Below are the code and all the weights of a small trained network. Each question names an input and a target symbol and asks about switching units off, where a switched-off unit gives its printed mean instead of its output.

import numpy as np


def w(rows, s, z=0):
    codes = np.array(rows[::2]) - 128.0
    scale = np.full(codes.shape[1], s)
    scale[-1] = z or s
    return codes * scale


def f(y):
    return np.maximum(y, 0)


def softmax(a):
    e = np.exp(a - a.max(-1, keepdims=True))
    return e / e.sum(-1, keepdims=True)


def log_softmax(a):
    a = a - a.max(-1, keepdims=True)
    return a - np.log(np.exp(a).sum(-1, keepdims=True))


def net(x, mask):
    ids = ['αβδζηθλμξπστφ'.index(c) for c in x.split()]
    T = len(ids)
    res = E[ids] + P[:T]
    r = res
    for j in range(3):
        rows = slice(2 * j, 2 * j + 2)
        q, k, v = (r @ M[0][rows].T for M in (Q, K, V))
        z = softmax(np.where(np.tri(T) > 0, q @ k.T / 2**0.5, -1e9)) @ v
        o = O[0][rows]
        res = res + np.where(mask[j], z, o[:, -1]) @ o[:, :-1]
    y = f(res @ A[0][:, :-1].T + A[0][:, -1])
    res = res + np.where(mask[3:19], y, B[0][:, -1]) @ B[0][:, :-1]
    return log_softmax(res[-1] @ U[:, :-1].T + U[:, -1])


Q, K, V, O, A, B = {}, {}, {}, {}, {}, {}
E = w([
[141,212,63,73,94,131,242,72,192,106,79,106],'α',
[217,161,106,167,45,183,126,163,116,124,155,45],'β',
[181,46,149,120,46,161,245,119,185,166,98,206],'δ',
[215,134,159,109,216,173,148,122,169,171,1,145],'ζ',
[196,181,71,160,190,62,195,155,129,163,59,150],'η',
[175,111,182,130,137,97,176,113,102,81,29,57],'θ',
[113,111,111,213,106,115,120,106,136,123,89,178],'λ',
[93,161,45,138,68,12,202,170,71,100,96,161],'μ',
[178,127,203,211,192,122,94,66,108,155,138,85],'ξ',
[184,121,150,41,127,209,114,191,98,120,32,115],'π',
[99,162,126,181,130,118,127,85,89,66,76,61],'σ',
[138,246,52,135,173,144,147,43,188,112,62,101],'τ',
[47,146,89,109,83,170,121,69,126,60,47,159],'φ',
],0.0063)
P = w([
[163,52,78,120,167,122,117,113,137,94,157,119],'0',
[188,193,173,144,71,103,119,76,61,201,76,181],'1',
[162,128,161,156,193,176,175,150,122,14,199,200],'2',
[101,162,172,133,80,102,131,89,62,189,102,141],'3',
[153,2,54,88,143,73,63,106,201,148,136,62],'4',
[60,150,172,150,87,113,139,119,98,177,92,123],'5',
[145,101,139,167,185,232,189,108,92,30,196,154],'6',
[26,150,162,168,96,118,157,141,122,181,91,111],'7',
],0.0072)
Q[0] = w([
[162,73,139,144,39,110,99,155,123,251,99,75],'H1',
[72,54,48,21,159,25,46,80,182,172,96,63],'H1',
[164,215,142,167,109,191,172,182,75,43,99,137],'H2',
[133,111,75,66,90,86,47,146,146,196,32,54],'H2',
[130,97,131,183,84,53,135,7,189,171,83,111],'H3',
[114,56,50,56,91,70,32,154,173,210,102,49],'H3',
],0.019)
K[0] = w([
[99,155,195,187,127,201,195,235,97,194,168,101],'H1',
[183,213,169,90,125,129,111,98,140,1,123,235],'H1',
[155,124,15,92,82,157,86,167,82,137,104,59],'H2',
[94,246,144,125,134,179,131,241,122,104,114,137],'H2',
[62,171,186,226,113,128,198,118,181,137,174,118],'H3',
[153,210,197,111,122,168,143,183,87,75,156,190],'H3',
],0.019)
V[0] = w([
[177,222,63,85,192,174,143,100,217,175,158,151],'H1',
[2,178,102,118,125,140,123,54,123,75,76,110],'H1',
[139,191,147,150,214,116,71,131,83,118,124,17],'H2',
[75,184,107,37,110,127,205,149,117,68,45,78],'H2',
[144,145,146,63,76,202,79,193,104,113,175,71],'H3',
[169,164,55,205,73,66,156,138,134,123,209,102],'H3',
],0.024)
O[0] = w([
[99,172,143,154,177,149,153,102,153,114,169,237,93],'H1',
[86,97,187,179,72,83,126,128,208,70,138,111,2],'H1',
[99,80,96,132,87,142,66,161,131,214,198,143,102],'H2',
[135,124,163,114,127,189,173,98,7,128,158,142,136],'H2',
[85,178,176,92,109,140,105,155,151,41,153,74,15],'H3',
[86,63,113,98,129,90,118,36,137,144,151,48,166],'H3',
],0.011,0.005)
A[0] = w([
[45,87,130,125,148,104,122,193,219,89,188,64,77],'N1',
[116,196,183,133,97,93,170,104,136,192,80,130,128],'N2',
[159,177,164,151,73,57,104,147,92,174,119,143,92],'N3',
[136,166,147,92,84,87,115,133,103,199,120,130,167],'N4',
[115,120,89,138,156,154,100,177,187,130,154,151,2],'N5',
[135,146,249,131,148,87,83,104,141,136,104,114,111],'N6',
[111,215,172,125,74,87,136,107,105,156,84,94,79],'N7',
[168,100,112,152,144,112,140,147,222,36,174,66,112],'N8',
[116,164,205,122,135,121,161,121,83,159,148,126,95],'N9',
[81,137,190,151,147,116,94,119,188,171,168,154,70],'N10',
[103,144,143,119,158,136,87,205,147,104,139,124,87],'N11',
[133,205,177,142,127,110,138,148,123,200,123,149,95],'N12',
[114,147,156,133,80,147,141,165,161,64,57,139,76],'N13',
[141,122,105,90,189,152,95,166,152,79,201,121,122],'N14',
[129,124,152,130,98,95,96,153,218,111,203,45,120],'N15',
[71,210,150,146,135,73,115,97,121,161,82,132,161],'N16',
],0.012,0.0071)
B[0] = w([
[242,111,254,123,209,203,85,125,111,170,203,110,192],'N1',
[84,156,125,115,102,168,71,192,125,113,181,78,217],'N2',
[111,152,119,35,153,165,157,109,146,124,123,139,193],'N3',
[126,197,156,199,98,152,107,95,143,77,151,136,255],'N4',
[171,179,180,109,107,11,151,98,96,110,182,105,157],'N5',
[147,182,130,126,129,147,144,106,79,142,146,147,145],'N6',
[142,53,98,133,132,123,137,153,132,187,116,221,181],'N7',
[139,123,164,168,135,151,4,69,98,95,92,170,192],'N8',
[134,163,120,136,110,86,107,97,238,151,118,100,198],'N9',
[142,87,40,91,74,186,104,182,102,48,149,106,155],'N10',
[163,83,104,154,135,141,189,110,187,159,148,113,157],'N11',
[117,17,150,128,103,80,139,135,80,110,92,110,204],'N12',
[60,127,76,177,195,66,134,156,110,141,193,78,187],'N13',
[50,158,98,74,57,93,101,90,111,132,80,170,202],'N14',
[58,109,80,117,154,76,229,209,168,108,98,136,212],'N15',
[159,134,161,116,94,148,161,167,136,147,114,111,177],'N16',
],0.013,0.009)
U = w([
[133,145,133,137,145,113,160,47,176,76,145,159,101],'α',
[90,114,120,47,163,116,63,100,98,119,134,116,102],'β',
[184,163,87,110,184,133,161,135,105,60,89,93,104],'δ',
[144,106,147,121,125,65,132,128,67,122,113,196,85],'ζ',
[149,104,39,139,190,137,113,108,102,213,156,179,62],'η',
[181,191,172,152,4,210,66,120,47,187,106,119,254],'θ',
[187,75,58,156,148,100,44,117,185,93,54,138,91],'λ',
[153,56,101,110,124,92,165,46,69,100,129,29,66],'μ',
[188,147,95,118,133,52,87,127,131,123,170,106,70],'ξ',
[38,118,42,151,53,65,155,189,159,163,58,104,195],'π',
[127,58,124,162,186,119,163,188,152,173,164,89,126],'σ',
[160,97,61,112,127,140,108,112,114,55,160,147,87],'τ',
[114,145,115,186,156,97,87,110,66,76,139,119,86],'φ',
],0.0034,0.0057)

Each question gives the input, a string of symbols that net reads in full, and the target symbol t.
The units are the heads (2 rows each of Q, K, V and O) and the neurons (one row each of A and B). Each row of codes is followed by its name. A weight is (code - 128) times the scale printed after its matrix; where a second scale follows, it is the last column's (O, A, B and U).
mask holds one flag per unit, heads first, then neurons. A switched-off unit (its flag False) gives its mean, the last column of its rows in O or B, instead of its output. The means were averaged over made-up inputs and are rounded, as every weight is.
A unit's drop is (log p(t) with every unit on - log p(t) with that unit switched off) / (log p(t) with every unit on - log p(t) with every unit switched off).
The circuit of an input: a set's keep is (log p(t) with only the set's units on - log p(t) with every unit switched off) / (log p(t) with every unit on - log p(t) with every unit switched off). Starting from the 12 units with the biggest drops (on a tie, the unit counted first), units are removed one at a time, each time the one whose removal leaves the highest keep (on an exact tie, the one counted first), for as long as the keep stays at least 0.8.
units of the circuit, in order: the units of the circuit, biggest drop first
most important unit: the unit with the biggest drop
top k neurons: the k neurons with the biggest drops, biggest first
which heads matter: for each layer, one digit per head in row order, 1 if its drop is at least 0.15 and else 0, layers parted by /
input λ τ β, target λ: units of the circuit, in order	[H2, N8]
input φ σ μ φ φ φ τ, target φ: units of the circuit, in order	[H1, N13, N8, H2]
input σ λ β ξ ξ β α, target ξ: most important unit	H2
input η φ λ λ ζ, target λ: units of the circuit, in order	[H2, N8]
input β π β ζ π, target β: top 2 neurons	[N1, N14]
input π β β β η τ σ, target η: units of the circuit, in order	[H3, H1]
input α β π δ η, target π: top 2 neurons	[N14, N1]
input τ π δ ξ φ, target δ: which heads matter	110
input ξ β β β η, target β: which heads matter	101
input ξ π β β θ π φ τ, target θ: which heads matter	010
input μ α σ μ η, target σ: units of the circuit, in order	[H1, N15, N1]
input π β σ β α τ π, target α: units of the circuit, in order	[H1, H2, N9]
input λ τ μ α β, target μ: which heads matter	011
input π τ π β φ φ β, target φ: which heads matter	110
input α δ φ ξ τ θ, target θ: most important unit	N15
input σ π π σ π, target π: units of the circuit, in order	[H3, N14, N13]
input τ ζ τ β φ λ β θ, target θ: top 3 neurons	[N15, N4, N13]
input μ σ β π δ, target β: units of the circuit, in order	[H3, N14, H1]
input π β τ β α, target τ: which heads matter	100
input δ δ β β π β ζ, target π: top 2 neurons	[N14, N1]
input α τ β π θ, target β: most important unit	H3
input δ φ ξ φ λ ξ, target π: which heads matter	111
input τ δ η δ σ τ δ, target σ: units of the circuit, in order	[H1, H2, N15, N1]
input β σ σ, target β: top 3 neurons	[N1, N14, N15]
input ζ π π δ σ π β, target σ: units of the circuit, in order	[H1, N15, H2, N1]
input π φ τ μ σ π β δ, target θ: units of the circuit, in order	[N15, N13]
input δ ξ η π δ, target η: units of the circuit, in order	[H1, H3]
input λ φ φ η π, target φ: units of the circuit, in order	[H1, N13, N8, H3]
input β λ θ σ ζ μ σ η, target θ: units of the circuit, in order	[N15, H2]
